Below is a small trained network, with its code and all its weights. Each question gives an input and a class and asks what happens when units are switched off, that is, made to give their printed mean instead of their output.

import numpy as np


def w(rows, s, z=0):
    codes = np.array(rows[::2]) - 128.0
    scale = np.full(codes.shape[1], s)
    scale[-1] = z or s
    return codes * scale


def norm(h):
    return h / np.sqrt((h * h).mean(-1, keepdims=True) + 1e-5)


def f(y):
    return y / 2 * (1 + np.tanh(0.7978845608 * (y + 0.044715 * y**3)))


def log_softmax(a):
    a = a - a.max(-1, keepdims=True)
    return a - np.log(np.exp(a).sum(-1, keepdims=True))


def net(x, mask):
    res = np.array(x, float).reshape(1, 2) / 4 @ E
    u = 0
    for l in range(3):
        y = f(norm(res) @ A[l][:, :-1].T + A[l][:, -1])
        res = res + np.where(mask[u : u + 5], y, B[l][:, -1]) @ B[l][:, :-1]
        u += 5
    return log_softmax(norm(res)[-1] @ U[:, :-1].T + U[:, -1])


A, B = {}, {}
E = w([
[170,87,73,230,98],'x0',
[1,77,33,140,61],'x1',
],0.0067)
A[0] = w([
[163,175,177,97,149,2],'L0N1',
[253,119,132,154,120,131],'L0N2',
[105,201,144,128,176,62],'L0N3',
[161,136,67,54,157,104],'L0N4',
[123,122,138,122,143,117],'L0N5',
],0.011,0.0034)
B[0] = w([
[209,76,116,123,33,190],'L0N1',
[2,214,226,209,200,255],'L0N2',
[148,158,56,76,117,153],'L0N3',
[173,147,80,127,124,136],'L0N4',
[141,154,85,115,121,128],'L0N5',
],0.0093,0.0073)
A[1] = w([
[72,2,67,156,94,142],'L1N1',
[205,104,151,92,163,48],'L1N2',
[124,136,182,84,181,198],'L1N3',
[87,164,147,159,104,6],'L1N4',
[124,146,76,136,144,171],'L1N5',
],0.013,0.0025)
B[1] = w([
[56,110,229,76,59,254],'L1N1',
[77,8,58,140,1,159],'L1N2',
[173,47,16,145,154,197],'L1N3',
[226,55,196,61,130,172],'L1N4',
[63,89,179,170,113,140],'L1N5',
],0.0082,0.0077)
A[2] = w([
[242,145,251,84,99,114],'L2N1',
[85,111,112,111,119,31],'L2N2',
[131,214,48,15,255,62],'L2N3',
[254,108,151,157,178,4],'L2N4',
[182,155,178,214,113,174],'L2N5',
],0.0076,0.0045)
B[2] = w([
[166,193,37,58,49,204],'L2N1',
[162,254,152,108,105,111],'L2N2',
[138,158,119,109,207,136],'L2N3',
[111,242,132,249,22,158],'L2N4',
[45,159,109,179,175,252],'L2N5',
],0.0097,0.0038)
U = w([
[202,96,78,163,180,1],'0',
[215,85,63,40,30,115],'1',
[165,227,90,186,62,151],'2',
[41,86,179,88,48,228],'3',
[82,132,208,226,253,149],'4',
[115,118,67,53,246,130],'5',
],0.02,0.005)

Each question gives the input, the list of numbers given to net, and the class t.
The units are the neurons (one row each of A and B). Each row of codes is followed by its name. A weight is (code - 128) times the scale printed after its matrix; where a second scale follows, it is the last column's (A, B and U).
mask holds one flag per neuron, layer by layer. A switched-off neuron (its flag False) gives its mean, the last column of its row in B, instead of its output. The means were averaged over made-up inputs and are rounded, as every weight is.
A unit's drop is (log p(t) with every unit on - log p(t) with that unit switched off) / (log p(t) with every unit on - log p(t) with every unit switched off).
The circuit of an input: a set's keep is (log p(t) with only the set's units on - log p(t) with every unit switched off) / (log p(t) with every unit on - log p(t) with every unit switched off). Starting from the 12 units with the biggest drops (on a tie, the unit counted first), units are removed one at a time, each time the one whose removal leaves the highest keep (on an exact tie, the one counted first), for as long as the keep stays at least 0.8.
circuit, biggest first: the units of the circuit, biggest drop first
top k neurons: the k neurons with the biggest drops, biggest first
k most important neurons of layer l: the k neurons of layer l with the biggest drops, biggest first
drop of u: that unit's drop, to one decimal
input [-3,-8], class 2: most important neuron of layer 2 : L2N4
input [1,-7], class 2: 2 most important neurons of layer 1 : L1N4, L1N5
input [-6,4], class 5: 2 most important neurons of layer 1 : L1N1, L1N2
input [-8,5], class 5: top 3 neurons : L0N1, L1N1, L1N2
input [0,-2], class 2: top 3 neurons : L0N1, L1N4, L2N1
input [0,-5], class 2: top 2 neurons : L0N1, L2N1
input [-7,4], class 5: top 2 neurons : L0N1, L1N1
input [-3,-4], class 1: top 2 neurons : L0N1, L1N2
input [-3,1], class 5: top 2 neurons : L1N1, L0N1
input [-5,-8], class 1: top 2 neurons : L0N1, L1N2
input [-4,-7], class 1: top 3 neurons : L0N1, L1N2, L0N3
input [-8,1], class 5: top 2 neurons : L1N1, L2N3
input [-3,-6], class 2: top 2 neurons : L1N1, L0N2
input [1,-1], class 4: circuit, biggest first : L0N2
input [6,1], class 4: drop of L1N1 : 0.1
input [-6,-1], class 1: drop of L0N2 : 0.7
input [-5,-4], class 1: drop of L1N4 : 0.0
